Here is a tiny trained network, its code and every weight. The questions are about switching its units off for an input and a target symbol, where a switched-off unit gives its printed mean instead of its output.

import numpy as np


def w(rows, s, z=0):
    codes = np.array(rows[::2]) - 128.0
    scale = np.full(codes.shape[1], s)
    scale[-1] = z or s
    return codes * scale


def softmax(a):
    e = np.exp(a - a.max(-1, keepdims=True))
    return e / e.sum(-1, keepdims=True)


def log_softmax(a):
    a = a - a.max(-1, keepdims=True)
    return a - np.log(np.exp(a).sum(-1, keepdims=True))


def net(x, mask):
    ids = ['ΓΛΩαδεζμτ'.index(c) for c in x.split()]
    T = len(ids)
    res = E[ids] + P[:T]
    u = 0
    for l in range(3):
        r = res
        for j in range(2):
            rows = slice(4 * j, 4 * j + 4)
            q, k, v = (r @ M[l][rows].T for M in (Q, K, V))
            z = softmax(np.where(np.tri(T) > 0, q @ k.T / 4**0.5, -1e9)) @ v
            o = O[l][rows]
            res = res + np.where(mask[u + j], z, o[:, -1]) @ o[:, :-1]
        u += 2
    return log_softmax(res[-1] @ U[:, :-1].T + U[:, -1])


Q, K, V, O = {}, {}, {}, {}
E = w([
[98,57,159,123,110,184],'Γ',
[19,114,158,110,178,98],'Λ',
[108,108,182,56,163,186],'Ω',
[178,243,144,97,118,171],'α',
[66,137,157,159,76,46],'δ',
[146,251,104,164,161,50],'ε',
[219,184,143,58,73,71],'ζ',
[134,117,52,213,113,184],'μ',
[163,106,95,200,226,107],'τ',
],0.017)
P = w([
[186,98,179,169,165,110],'0',
[94,101,126,254,58,144],'1',
[137,108,126,124,138,122],'2',
[83,98,117,236,50,135],'3',
[118,105,89,92,131,113],'4',
[87,99,113,233,44,126],'5',
[113,107,59,59,123,109],'6',
],0.0095)
Q[0] = w([
[93,149,131,74,101,134],'0.h0',
[114,139,190,155,85,198],'0.h0',
[127,130,197,31,165,87],'0.h0',
[145,72,165,109,168,73],'0.h0',
[116,128,152,132,111,169],'0.h1',
[116,57,42,202,145,175],'0.h1',
[232,232,189,4,120,37],'0.h1',
[127,124,134,106,115,153],'0.h1',
],0.033)
K[0] = w([
[92,134,178,133,107,147],'0.h0',
[146,112,206,164,147,167],'0.h0',
[80,104,150,44,72,107],'0.h0',
[123,80,96,70,127,63],'0.h0',
[128,136,164,114,152,124],'0.h1',
[89,3,167,98,113,146],'0.h1',
[114,231,27,122,147,110],'0.h1',
[145,105,141,115,138,140],'0.h1',
],0.034)
V[0] = w([
[180,114,229,178,108,127],'0.h0',
[73,163,247,195,178,184],'0.h0',
[97,103,239,177,36,63],'0.h0',
[254,78,176,112,33,60],'0.h0',
[197,70,140,159,121,112],'0.h1',
[95,49,176,135,112,146],'0.h1',
[121,112,148,124,126,146],'0.h1',
[114,155,112,161,157,158],'0.h1',
],0.0065)
O[0] = w([
[126,115,113,85,88,77,219],'0.h0',
[139,170,55,36,116,149,254],'0.h0',
[68,116,144,61,131,122,220],'0.h0',
[88,92,159,116,76,44,115],'0.h0',
[138,135,62,135,145,146,190],'0.h1',
[184,78,2,76,103,49,204],'0.h1',
[138,106,94,99,105,104,151],'0.h1',
[149,121,167,161,109,159,132],'0.h1',
],0.0065,0.0027)
Q[1] = w([
[240,115,97,63,223,185],'1.h0',
[97,106,81,76,140,100],'1.h0',
[19,50,110,196,250,91],'1.h0',
[47,175,109,99,76,187],'1.h0',
[215,148,154,106,68,72],'1.h1',
[94,105,44,158,22,160],'1.h1',
[47,117,162,216,49,115],'1.h1',
[142,156,114,169,157,168],'1.h1',
],0.022)
K[1] = w([
[196,92,15,168,60,164],'1.h0',
[131,110,90,67,163,110],'1.h0',
[51,83,84,154,251,81],'1.h0',
[80,179,153,47,108,183],'1.h0',
[199,168,195,121,119,82],'1.h1',
[165,82,40,164,91,49],'1.h1',
[166,3,145,147,94,104],'1.h1',
[114,127,160,143,218,129],'1.h1',
],0.022)
V[1] = w([
[109,148,42,200,108,124],'1.h0',
[158,189,145,86,202,6],'1.h0',
[198,55,179,144,86,163],'1.h0',
[159,123,69,112,99,135],'1.h0',
[119,36,245,160,67,203],'1.h1',
[121,134,154,206,115,112],'1.h1',
[120,124,136,193,99,109],'1.h1',
[96,254,122,131,48,206],'1.h1',
],0.0065)
O[1] = w([
[55,145,174,125,86,179,118],'1.h0',
[140,213,95,206,184,137,229],'1.h0',
[171,112,105,77,100,159,29],'1.h0',
[88,118,119,109,135,186,173],'1.h0',
[159,105,129,98,23,150,29],'1.h1',
[119,76,107,101,143,72,106],'1.h1',
[123,58,95,125,148,58,170],'1.h1',
[131,253,24,90,106,42,5],'1.h1',
],0.0057,0.0018)
Q[2] = w([
[58,185,153,204,109,139],'2.h0',
[66,128,158,119,111,227],'2.h0',
[140,92,137,33,250,92],'2.h0',
[245,139,188,58,227,105],'2.h0',
[82,134,136,28,157,127],'2.h1',
[49,183,96,103,217,163],'2.h1',
[182,195,156,225,147,172],'2.h1',
[144,57,83,45,78,211],'2.h1',
],0.019)
K[2] = w([
[110,182,210,205,80,110],'2.h0',
[65,149,192,134,93,230],'2.h0',
[106,100,22,70,246,187],'2.h0',
[106,33,6,193,201,160],'2.h0',
[43,123,58,113,87,113],'2.h1',
[39,180,64,147,206,88],'2.h1',
[200,197,176,209,100,141],'2.h1',
[168,52,13,141,92,187],'2.h1',
],0.018)
V[2] = w([
[182,179,133,72,61,151],'2.h0',
[162,89,113,135,116,31],'2.h0',
[21,103,104,41,115,124],'2.h0',
[88,194,203,55,148,99],'2.h0',
[1,168,20,124,40,113],'2.h1',
[131,68,96,145,136,83],'2.h1',
[165,179,240,56,181,109],'2.h1',
[60,140,153,139,181,109],'2.h1',
],0.0061)
O[2] = w([
[135,171,171,49,138,171,40],'2.h0',
[2,217,32,115,103,161,188],'2.h0',
[56,67,73,101,193,128,194],'2.h0',
[108,181,176,130,177,149,228],'2.h0',
[29,155,112,192,30,208,244],'2.h1',
[153,169,171,153,114,158,215],'2.h1',
[103,58,99,50,216,111,93],'2.h1',
[108,114,112,75,107,187,192],'2.h1',
],0.0058,0.0011)
U = w([
[156,104,108,169,57,188,122],'Γ',
[4,94,223,132,113,89,122],'Λ',
[105,48,96,8,104,165,200],'Ω',
[153,132,202,64,170,225,202],'α',
[109,98,139,105,106,1,125],'δ',
[107,188,185,200,171,115,4],'ε',
[148,204,91,39,107,132,154],'ζ',
[200,120,35,158,164,138,89],'μ',
[61,87,142,146,251,184,111],'τ',
],0.0083,0.0034)

Each question gives the input, a string of symbols that net reads in full, and the target symbol t.
The units are the heads (4 rows each of Q, K, V and O). Each row of codes is followed by its name. A weight is (code - 128) times the scale printed after its matrix; where a second scale follows, it is the last column's (O and U).
mask holds one flag per head, layer by layer. A switched-off head (its flag False) gives its mean, the last column of its rows in O, instead of its output. The means were averaged over made-up inputs and are rounded, as every weight is.
A unit's drop is (log p(t) with every unit on - log p(t) with that unit switched off) / (log p(t) with every unit on - log p(t) with every unit switched off).
The circuit of an input: a set's keep is (log p(t) with only the set's units on - log p(t) with every unit switched off) / (log p(t) with every unit on - log p(t) with every unit switched off). Starting from all 6 units, units are removed one at a time, each time the one whose removal leaves the highest keep (on an exact tie, the one counted first), for as long as the keep stays at least 0.8.
circuit, biggest first: the units of the circuit, biggest drop first
most important unit: the unit with the biggest drop
heads that matter: for each layer, one digit per head in row order, 1 if its drop is at least 0.15 and else 0, layers parted by /
drop of u: that unit's drop, to one decimal
input Λ Γ τ Γ, target τ: circuit, biggest first -> (0.h1; 1.h1; 0.h0)
input Γ Ω μ δ, target δ: most important unit -> 1.h1
input Λ α Ω μ τ Λ ζ, target δ: heads that matter -> 10 / 00 / 00
input δ Ω ζ α Γ τ, target τ: circuit, biggest first -> (1.h1; 2.h1)
input τ ζ δ α μ Γ, target Γ: heads that matter -> 01 / 00 / 01
input μ Ω δ α μ, target Γ: circuit, biggest first -> (1.h0; 2.h1)
input ε ε ε Γ, target Γ: circuit, biggest first -> (2.h1; 1.h1)
input Γ δ α α α τ, target τ: circuit, biggest first -> (1.h0; 1.h1; 2.h1; 0.h1)
input α Γ Ω Λ ε, target ε: circuit, biggest first -> (0.h0; 0.h1)
input Ω Γ Λ δ α Ω, target Γ: circuit, biggest first -> (2.h1; 0.h1)
input ε ζ Ω ε, target ζ: heads that matter -> 01 / 11 / 11
input ε ε τ α, target α: heads that matter -> 01 / 00 / 10
input α Γ ε ζ Γ Ω, target Ω: circuit, biggest first -> (1.h0; 0.h1)
input α ζ Γ Γ τ Ω, target Ω: most important unit -> 0.h0
input δ Ω ε, target ε: circuit, biggest first -> (1.h0; 0.h1)
input ζ α τ Γ Λ α δ, target Λ: heads that matter -> 10 / 00 / 00
input ζ Γ μ τ Λ, target τ: heads that matter -> 10 / 01 / 00
input Ω Λ Λ Ω μ μ, target μ: circuit, biggest first -> (2.h1; 1.h0)
input Γ Ω μ Ω Λ Ω μ, target Γ: heads that matter -> 00 / 10 / 01
input Ω δ ε τ α α, target α: most important unit -> 0.h1
input τ Γ μ μ, target μ: drop of 2.h1 -> 0.2
input ζ ε δ τ α ζ δ, target Λ: drop of 2.h1 -> 0.0
